Below is a small trained network, with its code and all its weights. Each question gives an input and a class and asks what happens when units are switched off, that is, made to give their printed mean instead of their output.

import numpy as np


def w(rows, s, z=0):
    codes = np.array(rows[::2]) - 128.0
    scale = np.full(codes.shape[1], s)
    scale[-1] = z or s
    return codes * scale


def norm(h):
    return h / np.sqrt((h * h).mean(-1, keepdims=True) + 1e-5)


def f(y):
    return y / 2 * (1 + np.tanh(0.7978845608 * (y + 0.044715 * y**3)))


def log_softmax(a):
    a = a - a.max(-1, keepdims=True)
    return a - np.log(np.exp(a).sum(-1, keepdims=True))


def net(x, mask):
    res = np.array(x, float).reshape(1, 2) / 4 @ E
    u = 0
    for l in range(2):
        y = f(norm(res) @ A[l][:, :-1].T + A[l][:, -1])
        res = res + np.where(mask[u : u + 7], y, B[l][:, -1]) @ B[l][:, :-1]
        u += 7
    return log_softmax(norm(res)[-1] @ U[:, :-1].T + U[:, -1])


A, B = {}, {}
E = w([
[253,60,127,142,204,65,78,73,149,110,97],'x0',
[168,123,77,159,103,99,108,216,227,89,92],'x1',
],0.011)
A[0] = w([
[63,54,160,112,167,123,84,52,104,84,119,94],'0.n1',
[58,235,123,191,28,89,143,135,153,172,160,69],'0.n2',
[135,123,40,147,103,80,114,56,119,124,13,151],'0.n3',
[180,72,108,158,173,63,169,102,179,184,111,62],'0.n4',
[88,107,210,200,126,226,172,174,126,54,67,50],'0.n5',
[218,19,82,95,122,115,85,222,123,136,48,115],'0.n6',
[88,245,159,102,97,196,124,177,2,101,116,254],'0.n7',
],0.0051,0.0028)
B[0] = w([
[106,182,113,202,85,104,126,126,145,125,95,165],'0.n1',
[81,165,48,140,127,148,74,97,142,135,176,206],'0.n2',
[82,109,102,101,69,191,166,68,66,138,75,160],'0.n3',
[48,154,106,134,129,84,139,126,106,92,164,175],'0.n4',
[141,2,146,93,131,178,103,39,153,76,120,141],'0.n5',
[144,134,116,121,109,208,111,132,104,150,146,218],'0.n6',
[179,104,106,112,101,127,78,112,144,103,132,255],'0.n7',
],0.0086,0.0066)
A[1] = w([
[193,64,110,110,172,115,144,85,109,79,105,49],'1.n1',
[205,77,111,147,159,52,121,72,139,101,122,42],'1.n2',
[105,101,131,84,204,128,97,58,104,185,153,144],'1.n3',
[155,158,255,96,172,188,157,133,53,183,170,109],'1.n4',
[186,147,150,95,109,104,96,171,229,123,157,211],'1.n5',
[195,141,77,165,123,136,91,73,120,158,105,254],'1.n6',
[142,93,88,173,144,75,140,216,171,72,25,55],'1.n7',
],0.0096,0.0027)
B[1] = w([
[99,193,60,101,44,182,109,132,194,127,219,187],'1.n1',
[63,134,34,63,28,254,29,132,100,89,212,204],'1.n2',
[219,118,141,156,145,80,205,219,183,131,81,215],'1.n3',
[203,96,119,193,165,47,140,136,214,118,77,189],'1.n4',
[209,108,198,135,200,113,161,78,46,162,101,207],'1.n5',
[48,130,217,146,197,116,145,129,86,161,68,254],'1.n6',
[148,142,162,165,116,19,236,131,179,146,123,211],'1.n7',
],0.0092,0.0091)
U = w([
[83,159,31,144,20,199,70,102,180,116,213,214],'0',
[230,155,156,209,120,12,249,151,197,160,80,222],'1',
[73,126,202,147,191,154,98,108,49,160,57,227],'2',
[121,100,135,109,131,88,145,139,144,91,148,14],'3',
[147,90,131,97,119,106,167,136,115,77,141,3],'4',
[165,106,124,69,132,83,139,161,102,106,145,1],'5',
[146,111,148,83,130,65,115,174,116,99,159,9],'6',
[148,95,123,74,130,76,138,153,113,106,145,17],'7',
],0.015,0.0035)

Each question gives the input, the list of numbers given to net, and the class t.
The units are the neurons (one row each of A and B). Each row of codes is followed by its name. A weight is (code - 128) times the scale printed after its matrix; where a second scale follows, it is the last column's (A, B and U).
mask holds one flag per neuron, layer by layer. A switched-off neuron (its flag False) gives its mean, the last column of its row in B, instead of its output. The means were averaged over made-up inputs and are rounded, as every weight is.
A unit's drop is (log p(t) with every unit on - log p(t) with that unit switched off) / (log p(t) with every unit on - log p(t) with every unit switched off).
The circuit of an input: a set's keep is (log p(t) with only the set's units on - log p(t) with every unit switched off) / (log p(t) with every unit on - log p(t) with every unit switched off). Starting from the 12 units with the biggest drops (on a tie, the unit counted first), units are removed one at a time, each time the one whose removal leaves the highest keep (on an exact tie, the one counted first), for as long as the keep stays at least 0.8.
circuit, biggest first: the units of the circuit, biggest drop first
unit that matters most: the unit with the biggest drop
top k neurons: the k neurons with the biggest drops, biggest first
k most important neurons of layer l: the k neurons of layer l with the biggest drops, biggest first
drop of u: that unit's drop, to one decimal
input [4,-6], class 1: unit that matters most : 0.n7
input [-5,-5], class 0: 2 most important neurons of layer 0 : (0.n7 0.n2)
input [-8,-8], class 0: top 2 neurons : (1.n6 1.n7)
input [3,-3], class 2: 4 most important neurons of layer 1 : (1.n6 1.n7 1.n2 1.n3)
input [3,2], class 2: top 2 neurons : (0.n6 1.n6)
input [-3,0], class 2: top 2 neurons : (0.n7 1.n1)
input [7,-8], class 1: top 4 neurons : (1.n3 0.n7 1.n4 0.n5)
input [-2,3], class 2: 2 most important neurons of layer 1 : (1.n3 1.n7)
input [-7,8], class 1: top 2 neurons : (1.n2 1.n5)
input [-1,3], class 2: top 2 neurons : (1.n3 0.n6)
input [4,-4], class 0: top 2 neurons : (1.n2 0.n6)
input [-2,-1], class 2: top 2 neurons : (0.n7 1.n7)
input [6,5], class 0: top 2 neurons : (1.n2 1.n1)
input [2,-2], class 2: unit that matters most : 0.n1
input [-7,-8], class 1: top 2 neurons : (1.n2 1.n4)
input [0,-4], class 1: top 2 neurons : (1.n4 0.n2)
input [1,0], class 2: 2 most important neurons of layer 1 : (1.n1 1.n2)
input [4,2], class 0: top 2 neurons : (1.n1 0.n2)
input [-2,-4], class 1: 2 most important neurons of layer 1 : (1.n2 1.n3)
input [5,-8], class 1: circuit, biggest first : (1.n3)
input [1,3], class 2: 2 most important neurons of layer 0 : (0.n6 0.n3)
input [7,6], class 0: 2 most important neurons of layer 1 : (1.n2 1.n1)
input [2,2], class 2: drop of 0.n6 : 0.7
input [1,-2], class 2: drop of 0.n1 : 3.4
